Below is a small trained network, with its code and all its weights. Each question gives an input and a class and asks what happens when units are switched off, that is, made to give their printed mean instead of their output.

import numpy as np


def w(rows, s, z=0):
    codes = np.array(rows[::2]) - 128.0
    scale = np.full(codes.shape[1], s)
    scale[-1] = z or s
    return codes * scale


def f(y):
    return np.maximum(y, 0)


def log_softmax(a):
    a = a - a.max(-1, keepdims=True)
    return a - np.log(np.exp(a).sum(-1, keepdims=True))


def net(x, mask):
    res = np.array(x, float).reshape(1, 8) / 4 @ E
    y = f(res @ A[0][:, :-1].T + A[0][:, -1])
    res = res + np.where(mask, y, B[0][:, -1]) @ B[0][:, :-1]
    return log_softmax(res[-1] @ U[:, :-1].T + U[:, -1])


A, B = {}, {}
E = w([
[104,158,46,204,22,85,144,189,8,131,33,188],'x0',
[220,208,21,19,85,32,26,78,124,154,153,84],'x1',
[154,241,50,114,174,211,183,86,185,63,102,234],'x2',
[57,138,80,175,64,226,59,86,217,187,70,52],'x3',
[126,131,132,125,128,130,124,126,125,127,124,130],'x4',
[182,48,147,61,45,198,184,17,78,234,122,193],'x5',
[93,244,162,196,205,79,161,50,85,253,148,120],'x6',
[47,34,72,94,190,11,166,24,168,88,33,140],'x7',
],0.0048)
A[0] = w([
[89,190,120,186,192,86,86,218,164,49,138,74,73],'n0',
[79,224,174,204,198,115,173,51,115,232,137,119,162],'n1',
[140,93,186,72,196,153,99,80,214,132,202,59,79],'n2',
[109,132,76,184,51,94,133,173,51,142,59,163,38],'n3',
[65,143,77,175,77,192,74,95,187,180,69,64,115],'n4',
[139,98,188,76,195,162,103,87,215,128,194,78,100],'n5',
[66,65,72,84,164,36,162,54,147,87,50,136,62],'n6',
[206,183,51,52,106,57,56,95,117,148,138,104,29],'n7',
[144,58,108,88,85,171,111,181,166,44,117,131,119],'n8',
[187,133,166,98,178,61,185,164,65,83,166,185,115],'n9',
[149,51,105,74,82,179,114,175,178,36,111,141,74],'n10',
[178,188,137,133,93,194,120,172,113,133,172,142,67],'n11',
[186,128,155,89,176,62,177,159,61,90,170,189,131],'n12',
[205,179,50,47,104,59,55,92,116,149,140,99,35],'n13',
[71,94,192,193,156,174,191,156,127,112,110,162,33],'n14',
[74,84,196,194,154,183,184,155,125,112,105,163,23],'n15',
[144,52,109,87,73,183,104,189,171,54,115,127,94],'n16',
[182,65,155,86,43,196,184,46,77,209,121,191,103],'n17',
[91,229,179,202,214,111,180,59,109,221,141,127,158],'n18',
[64,140,87,160,92,201,63,89,212,171,91,57,112],'n19',
[176,167,158,141,94,178,106,189,99,145,183,121,42],'n20',
[199,187,54,57,104,65,56,94,115,141,140,103,46],'n21',
[91,179,126,180,180,85,86,211,164,66,141,74,96],'n22',
[85,186,115,187,187,84,91,213,162,54,139,89,93],'n23',
[101,155,64,174,60,118,116,152,80,144,60,139,83],'n24',
[107,126,79,168,62,89,129,161,57,132,66,156,64],'n25',
[180,177,155,146,93,181,105,189,105,140,178,124,44],'n26',
[181,172,157,139,94,186,106,190,104,140,176,123,39],'n27',
[159,219,70,105,165,211,177,99,191,73,106,225,167],'n28',
[82,130,83,168,72,206,83,105,191,163,69,75,134],'n29',
[122,53,139,118,107,184,146,175,152,59,112,149,100],'n30',
[156,100,185,62,206,165,107,74,230,125,206,70,63],'n31',
[174,72,171,75,86,194,172,47,120,195,147,171,59],'n32',
[71,86,201,204,156,182,199,158,126,114,108,170,6],'n33',
[180,172,156,139,90,187,101,190,103,138,183,123,26],'n34',
[74,58,72,88,173,32,172,54,146,87,46,140,62],'n35',
[153,224,61,123,169,203,177,104,179,66,108,220,161],'n36',
[121,141,81,169,57,98,132,168,47,130,72,166,71],'n37',
[97,2,213,138,82,50,60,187,80,171,177,17,201],'n38',
[156,169,72,103,131,196,149,126,174,55,118,200,148],'n39',
[171,182,154,144,102,179,108,181,107,139,177,121,58],'n40',
[189,128,156,91,173,54,179,162,58,96,167,194,113],'n41',
[78,84,192,187,153,179,195,157,124,113,112,158,33],'n42',
[67,143,88,167,90,190,75,93,184,178,78,70,134],'n43',
],0.0051,0.0016)
B[0] = w([
[158,81,38,48,201,198,124,70,61,155,64,71,230],'n0',
[158,139,37,90,63,17,29,186,64,149,196,189,218],'n1',
[120,237,189,112,163,135,177,226,113,114,67,213,210],'n2',
[121,219,177,107,178,162,170,207,114,107,72,194,206],'n3',
[190,92,184,157,134,163,133,88,85,21,211,138,222],'n4',
[129,221,174,108,158,134,165,213,104,114,78,202,207],'n5',
[69,61,161,214,190,153,56,77,234,187,104,212,217],'n6',
[26,136,95,76,49,188,187,167,216,118,198,74,221],'n7',
[157,137,79,122,91,38,60,161,84,172,154,166,220],'n8',
[165,68,174,161,125,177,129,72,113,36,208,121,198],'n9',
[151,144,64,118,90,34,56,169,83,176,164,176,223],'n10',
[92,73,144,183,163,131,89,81,193,184,95,152,194],'n11',
[163,77,179,165,123,169,132,76,113,39,204,125,199],'n12',
[33,130,97,86,54,187,188,166,215,122,190,73,223],'n13',
[57,131,83,78,53,160,166,157,183,140,187,71,196],'n14',
[47,135,78,72,49,159,170,158,182,136,186,75,198],'n15',
[171,138,75,127,98,28,49,153,77,163,165,179,223],'n16',
[154,83,34,46,214,194,116,77,57,146,66,70,226],'n17',
[149,127,51,109,69,24,40,170,82,159,195,177,218],'n18',
[178,114,185,153,135,157,138,111,95,31,195,151,225],'n19',
[82,73,141,182,177,153,86,82,208,183,96,172,193],'n20',
[40,134,98,83,53,182,185,164,202,123,189,78,220],'n21',
[160,94,54,57,195,183,128,81,64,152,68,73,221],'n22',
[156,76,46,57,200,195,126,69,67,149,68,65,226],'n23',
[138,196,172,115,167,155,166,185,107,90,106,184,199],'n24',
[122,218,184,116,181,165,176,203,123,105,68,195,198],'n25',
[82,79,135,176,177,149,84,87,198,183,95,178,196],'n26',
[87,75,140,174,178,145,84,86,199,179,102,177,195],'n27',
[184,136,190,182,64,52,176,108,120,181,79,41,244],'n28',
[185,93,176,156,134,140,123,92,93,39,196,136,221],'n29',
[127,154,55,85,74,50,78,173,94,171,167,141,202],'n30',
[119,255,178,98,170,136,177,246,100,114,55,230,216],'n31',
[157,111,39,45,217,192,131,104,52,144,55,87,200],'n32',
[46,131,74,71,45,165,169,162,189,136,190,67,203],'n33',
[71,67,141,190,185,144,73,78,209,183,93,186,196],'n34',
[74,67,153,211,187,145,60,81,222,183,109,209,221],'n35',
[192,130,202,197,62,54,187,86,133,189,70,24,243],'n36',
[121,207,176,109,175,170,173,192,121,101,82,189,202],'n37',
[203,151,230,209,65,51,211,90,130,192,44,22,253],'n38',
[170,142,159,158,78,56,150,122,117,178,95,68,218],'n39',
[76,74,129,175,172,141,79,84,198,188,95,173,192],'n40',
[159,84,177,160,126,166,131,86,119,39,199,131,199],'n41',
[59,133,83,83,56,159,160,155,174,133,179,76,196],'n42',
[180,101,178,152,131,151,133,97,90,32,202,143,215],'n43',
],0.0046,0.0059)
U = w([
[29,136,87,80,59,172,183,159,204,128,194,71,32],'0',
[78,77,139,198,190,140,59,78,225,175,86,202,57],'1',
[132,227,171,104,171,148,177,213,98,100,61,206,95],'2',
[165,91,45,59,192,183,122,74,45,143,66,62,138],'3',
[157,138,65,117,79,14,35,161,76,158,188,178,164],'4',
[183,92,188,173,127,160,137,75,100,1,218,131,179],'5',
[179,137,193,193,76,53,190,106,135,179,57,31,254],'6',
],0.0087,0.0013)

Each question gives the input, the list of numbers given to net, and the class t.
The units are the neurons (one row each of A and B). Each row of codes is followed by its name. A weight is (code - 128) times the scale printed after its matrix; where a second scale follows, it is the last column's (A, B and U).
mask holds one flag per neuron, in row order. A switched-off neuron (its flag False) gives its mean, the last column of its row in B, instead of its output. The means were averaged over made-up inputs and are rounded, as every weight is.
A unit's drop is (log p(t) with every unit on - log p(t) with that unit switched off) / (log p(t) with every unit on - log p(t) with every unit switched off).
The circuit of an input: a set's keep is (log p(t) with only the set's units on - log p(t) with every unit switched off) / (log p(t) with every unit on - log p(t) with every unit switched off). Starting from the 12 units with the biggest drops (on a tie, the unit counted first), units are removed one at a time, each time the one whose removal leaves the highest keep (on an exact tie, the one counted first), for as long as the keep stays at least 0.8.
units of the circuit, in order: the units of the circuit, biggest drop first
most important unit: the unit with the biggest drop
top k neurons: the k neurons with the biggest drops, biggest first
drop of u: that unit's drop, to one decimal
input [0,1,-4,1,-5,7,7,2], class 3: most important unit : n17
input [-8,-1,4,0,8,-8,0,1], class 2: top 2 neurons : [n31 n2]
input [-6,-1,1,-5,-5,2,-5,0], class 2: units of the circuit, in order : [n31 n2]
input [4,1,-5,0,2,8,1,2], class 3: top 2 neurons : [n17 n32]
input [-7,1,6,-3,-5,-4,-3,5], class 2: top 3 neurons : [n31 n2 n5]
input [6,-5,7,-4,-7,2,-6,3], class 6: units of the circuit, in order : [n36 n28]
input [8,1,0,8,-7,-4,7,2], class 2: units of the circuit, in order : [n3 n24]
input [0,-4,-3,5,-5,-7,5,-5], class 3: units of the circuit, in order : [n0 n23]
input [-4,1,5,3,8,-5,7,-3], class 4: top 2 neurons : [n1 n18]
input [-3,-2,6,-6,1,-8,-7,8], class 1: top 2 neurons : [n6 n35]
input [-6,-1,-4,2,6,-8,7,-7], class 3: top 3 neurons : [n0 n22 n23]
input [7,-2,8,-4,-3,7,-4,3], class 6: top 3 neurons : [n36 n28 n39]
input [-4,0,6,-6,8,-7,8,5], class 4: top 4 neurons : [n18 n1 n17 n32]
input [2,0,7,-8,8,4,8,-1], class 4: units of the circuit, in order : [n18]
input [5,-2,-7,5,-4,7,-6,0], class 3: top 4 neurons : [n17 n32 n36 n28]
input [7,6,8,7,-8,6,-2,1], class 6: top 3 neurons : [n36 n28 n39]
input [-6,-4,3,8,6,0,1,-7], class 5: top 2 neurons : [n19 n4]
input [0,8,-5,3,-4,-5,-1,8], class 0: top 2 neurons : [n7 n13]
input [4,-7,-7,2,6,-6,-8,3], class 4: top 3 neurons : [n16 n8 n10]
input [0,7,-4,1,-1,-8,-7,-7], class 3: most important unit : n0
input [-8,4,-7,8,-8,2,0,-1], class 2: top 3 neurons : [n31 n2 n5]
input [1,-6,6,-1,-1,-8,2,3], class 3: drop of n23 : 0.3
input [-4,4,5,6,6,-5,5,3], class 5: drop of n38 : 0.1
input [7,2,8,0,5,-2,2,1], class 6: drop of n39 : 0.3
input [5,-8,8,-7,7,-4,-6,-2], class 0: drop of n33 : 0.3
